Read these off the array that follows.
1) The entry in the bottom-right corner?
2) The largest entry in the last row?
3) The entry directly above the largest entry?
4) The first entry in reading order?
5) The smallest entry in the first column?
6) The 3rd entry on the main diagonal?
7) The largest entry in the first row?
8) The entry in the bottom-left corner?
[[138, 107, 129, 139, 120, 130, 118, 129, 136, 136],
 [104, 128, 140, 118, 119, 132, 134, 137, 101, 141],
 [112, 139, 120, 113, 130, 129, 123, 118, 110, 131],
 [105, 140, 131, 121, 117, 132, 125, 118, 104, 124],
 [137, 133, 116, 127, 139, 132, 113, 108, 132, 132],
 [136, 111, 111, 124, 129, 123, 113, 124, 136, 133],
 [122, 110, 140, 137, 109, 132, 126, 137, 121, 136],
 [124, 134, 136, 138, 121, 138, 122, 114, 120, 129],
 [130, 137, 119, 137, 123, 133, 110, 101, 130, 116],
 [108, 119, 129, 120, 111, 126, 127, 136, 109, 130],
 [110, 139, 138, 131, 115, 137, 126, 117, 108, 125],
 [119, 136, 113, 117, 129, 127, 116, 112, 119, 125],
 [124, 112, 140, 139, 111, 133, 125, 134, 123, 135]]
1) 135
2) 140
3) 136
4) 138
5) 104
6) 120
7) 139
8) 124

Read these off the array that follows.
1) Report the entry in the bottom-right corner.
2) Report the entry in the top-right corner.
3) Report the top-left entry.
4) Report the entry just left of the centre entry.
5) Report the third entry on the diagonal from the top-right corner.
6) Report the entry just right of the smallest entry.
7) Report the largest entry in the last row.
8) Report the fifth entry from the end, reading row by row.
[[127, 128, 123, 130, 124, 133, 129],
 [131, 127, 122, 129, 122, 134, 126],
 [126, 127, 127, 130, 128, 132, 130],
 [138, 109, 132, 141, 129, 147, 129],
 [132, 126, 124, 129, 123, 134, 125],
 [123, 123, 126, 138, 129, 141, 135],
 [136, 125, 110, 133, 110, 147, 121],
 [133, 121, 129, 132, 127, 135, 127],
 [117, 127, 115, 140, 122, 149, 137]]
1) 137
2) 129
3) 127
4) 124
5) 128
6) 132
7) 149
8) 115
